Below are the code and all the weights of a small trained network. Each question names an input and a target symbol and asks about switching units off, where a switched-off unit gives its printed mean instead of its output.

import numpy as np


def w(rows, s, z=0):
    codes = np.array(rows[::2]) - 128.0
    scale = np.full(codes.shape[1], s)
    scale[-1] = z or s
    return codes * scale


def softmax(a):
    e = np.exp(a - a.max(-1, keepdims=True))
    return e / e.sum(-1, keepdims=True)


def log_softmax(a):
    a = a - a.max(-1, keepdims=True)
    return a - np.log(np.exp(a).sum(-1, keepdims=True))


def net(x, mask):
    ids = ['ΘΛΞΨαβγζημπστφω'.index(c) for c in x.split()]
    T = len(ids)
    res = E[ids] + P[:T]
    u = 0
    for l in range(3):
        r = res
        for j in range(2):
            rows = slice(4 * j, 4 * j + 4)
            q, k, v = (r @ M[l][rows].T for M in (Q, K, V))
            z = softmax(np.where(np.tri(T) > 0, q @ k.T / 4**0.5, -1e9)) @ v
            o = O[l][rows]
            res = res + np.where(mask[u + j], z, o[:, -1]) @ o[:, :-1]
        u += 2
    return log_softmax(res[-1] @ U[:, :-1].T + U[:, -1])


Q, K, V, O = {}, {}, {}, {}
E = w([
[132,184,177,120],'Θ',
[106,147,166,140],'Λ',
[118,144,178,136],'Ξ',
[131,67,158,40],'Ψ',
[135,64,164,2],'α',
[103,147,162,138],'β',
[144,34,171,55],'γ',
[126,213,23,44],'ζ',
[226,181,45,122],'η',
[25,159,138,240],'μ',
[9,18,100,220],'π',
[105,146,161,140],'σ',
[100,142,169,137],'τ',
[201,33,113,222],'φ',
[96,199,57,12],'ω',
],0.013)
P = w([
[92,162,249,91],'0',
[95,164,232,103],'1',
[99,173,208,115],'2',
[95,176,186,119],'3',
[94,181,169,124],'4',
[87,175,150,135],'5',
[80,182,123,135],'6',
[73,184,103,145],'7',
[74,188,84,159],'8',
],0.011)
Q[0] = w([
[169,255,113,83],'0.h0',
[230,86,30,157],'0.h0',
[79,166,114,128],'0.h0',
[52,110,188,86],'0.h0',
[98,205,71,240],'0.h1',
[112,59,110,34],'0.h1',
[152,142,87,30],'0.h1',
[42,184,205,55],'0.h1',
],0.0096)
K[0] = w([
[169,201,38,51],'0.h0',
[184,102,226,129],'0.h0',
[137,59,84,145],'0.h0',
[19,88,105,120],'0.h0',
[24,188,230,202],'0.h1',
[127,82,83,51],'0.h1',
[115,149,41,74],'0.h1',
[118,82,4,191],'0.h1',
],0.011)
V[0] = w([
[203,61,214,1],'0.h0',
[150,160,254,132],'0.h0',
[145,122,40,87],'0.h0',
[117,144,180,117],'0.h0',
[173,73,147,131],'0.h1',
[34,157,98,95],'0.h1',
[154,119,191,54],'0.h1',
[177,231,116,183],'0.h1',
],0.0079)
O[0] = w([
[85,184,45,149,149],'0.h0',
[169,128,63,192,254],'0.h0',
[61,123,130,83,19],'0.h0',
[152,140,96,164,204],'0.h0',
[76,159,25,159,94],'0.h1',
[141,117,221,59,195],'0.h1',
[1,90,71,102,204],'0.h1',
[187,93,177,187,80],'0.h1',
],0.0073,0.0057)
Q[1] = w([
[159,165,201,175],'1.h0',
[78,159,194,159],'1.h0',
[56,201,80,148],'1.h0',
[30,180,167,91],'1.h0',
[144,133,81,161],'1.h1',
[2,203,190,226],'1.h1',
[82,138,181,130],'1.h1',
[62,156,203,221],'1.h1',
],0.0083)
K[1] = w([
[165,151,129,59],'1.h0',
[165,125,144,14],'1.h0',
[149,61,28,154],'1.h0',
[219,63,143,93],'1.h0',
[148,156,89,108],'1.h1',
[58,246,161,163],'1.h1',
[120,133,174,117],'1.h1',
[159,248,219,135],'1.h1',
],0.011)
V[1] = w([
[122,1,110,126],'1.h0',
[129,14,81,106],'1.h0',
[100,65,184,76],'1.h0',
[56,200,167,202],'1.h0',
[65,129,141,102],'1.h1',
[77,39,123,231],'1.h1',
[230,118,85,47],'1.h1',
[144,116,57,1],'1.h1',
],0.007)
O[1] = w([
[238,117,82,108,60],'1.h0',
[251,104,47,56,56],'1.h0',
[143,139,62,163,128],'1.h0',
[71,142,253,171,231],'1.h0',
[152,93,208,115,169],'1.h1',
[124,138,135,66,124],'1.h1',
[14,187,161,196,3],'1.h1',
[26,174,248,226,35],'1.h1',
],0.0058,0.0046)
Q[2] = w([
[95,79,152,132],'2.h0',
[184,164,128,113],'2.h0',
[145,216,151,112],'2.h0',
[157,96,155,152],'2.h0',
[184,147,64,151],'2.h1',
[191,105,194,200],'2.h1',
[159,136,166,7],'2.h1',
[136,164,175,151],'2.h1',
],0.011)
K[2] = w([
[141,185,156,110],'2.h0',
[135,79,147,139],'2.h0',
[123,47,107,132],'2.h0',
[176,114,169,93],'2.h0',
[130,122,61,150],'2.h1',
[251,109,178,184],'2.h1',
[150,72,147,37],'2.h1',
[156,95,108,153],'2.h1',
],0.011)
V[2] = w([
[102,68,98,136],'2.h0',
[137,160,140,81],'2.h0',
[130,127,152,52],'2.h0',
[104,46,131,186],'2.h0',
[112,90,121,134],'2.h1',
[155,179,96,165],'2.h1',
[81,70,139,158],'2.h1',
[111,247,166,71],'2.h1',
],0.011)
O[2] = w([
[127,37,136,121,108],'2.h0',
[152,207,153,105,149],'2.h0',
[120,150,130,87,175],'2.h0',
[86,61,153,174,137],'2.h0',
[122,102,118,107,134],'2.h1',
[119,152,230,155,12],'2.h1',
[200,20,75,64,185],'2.h1',
[176,254,150,111,253],'2.h1',
],0.0071,0.0041)
U = w([
[97,189,156,240,207],'Θ',
[112,148,124,135,131],'Λ',
[80,149,99,149,131],'Ξ',
[99,162,1,145,194],'Ψ',
[206,185,6,155,182],'α',
[106,143,132,138,110],'β',
[170,157,41,136,173],'γ',
[118,190,192,44,2],'ζ',
[157,122,141,45,104],'η',
[247,115,243,103,57],'μ',
[49,37,240,85,124],'π',
[127,149,132,150,106],'σ',
[122,142,126,154,102],'τ',
[121,109,59,245,169],'φ',
[16,167,96,96,98],'ω',
],0.0078,0.0082)

Each question gives the input, a string of symbols that net reads in full, and the target symbol t.
The units are the heads (4 rows each of Q, K, V and O). Each row of codes is followed by its name. A weight is (code - 128) times the scale printed after its matrix; where a second scale follows, it is the last column's (O and U).
mask holds one flag per head, layer by layer. A switched-off head (its flag False) gives its mean, the last column of its rows in O, instead of its output. The means were averaged over made-up inputs and are rounded, as every weight is.
A unit's drop is (log p(t) with every unit on - log p(t) with that unit switched off) / (log p(t) with every unit on - log p(t) with every unit switched off).
The circuit of an input: a set's keep is (log p(t) with only the set's units on - log p(t) with every unit switched off) / (log p(t) with every unit on - log p(t) with every unit switched off). Starting from all 6 units, units are removed one at a time, each time the one whose removal leaves the highest keep (on an exact tie, the one counted first), for as long as the keep stays at least 0.8.
circuit, biggest first: the units of the circuit, biggest drop first
most important unit: the unit with the biggest drop
which heads matter: for each layer, one digit per head in row order, 1 if its drop is at least 0.15 and else 0, layers parted by /
drop of u: that unit's drop, to one decimal
input α π Θ α Θ Θ γ Θ β, target Θ: circuit, biggest first -> [2.h1; 0.h1; 1.h1]
input Θ μ γ π Ξ, target π: which heads matter -> 11 / 10 / 11
input Θ π Θ ζ, target ζ: which heads matter -> 11 / 00 / 01
input Θ β ζ β Θ π Θ, target π: which heads matter -> 11 / 00 / 10
input Λ Θ ζ η, target Θ: most important unit -> 1.h1
input γ Ξ φ π Θ Θ π, target Θ: which heads matter -> 11 / 11 / 11
input π φ Θ Θ γ Λ Θ ω, target ζ: circuit, biggest first -> [0.h0; 2.h1]
input γ σ Θ Θ, target Θ: circuit, biggest first -> [2.h1; 0.h0]
input α γ Θ Ψ β Λ ζ π μ, target μ: which heads matter -> 11 / 00 / 00
input π Θ π β, target π: circuit, biggest first -> [0.h0; 2.h0]
input ζ β Θ π Θ, target π: which heads matter -> 11 / 01 / 10
input Θ α α γ Ψ α σ, target α: which heads matter -> 01 / 11 / 01
input Ψ σ Θ α Θ Θ μ Θ, target μ: which heads matter -> 01 / 00 / 00
input α Θ Θ α η Θ γ, target Θ: which heads matter -> 00 / 01 / 00
input Θ Θ π α β, target α: circuit, biggest first -> [1.h0; 0.h0]
input π π ω, target ζ: circuit, biggest first -> [2.h1; 0.h1]
input Θ α β α Θ, target α: which heads matter -> 11 / 11 / 00
input Θ φ Θ, target φ: most important unit -> 2.h0
input Θ γ Θ α Ψ Θ φ, target φ: which heads matter -> 11 / 00 / 01
input α Θ α α Λ, target α: which heads matter -> 01 / 11 / 01
input α α μ Θ Θ Θ, target Θ: most important unit -> 2.h1
input α ζ Θ, target ζ: which heads matter -> 10 / 00 / 11
input σ α φ ζ, target ζ: drop of 0.h0 -> 1.0
input γ Θ τ π Θ α μ σ, target μ: drop of 0.h1 -> 0.7
input Θ α β γ γ, target Ψ: drop of 2.h1 -> 0.1
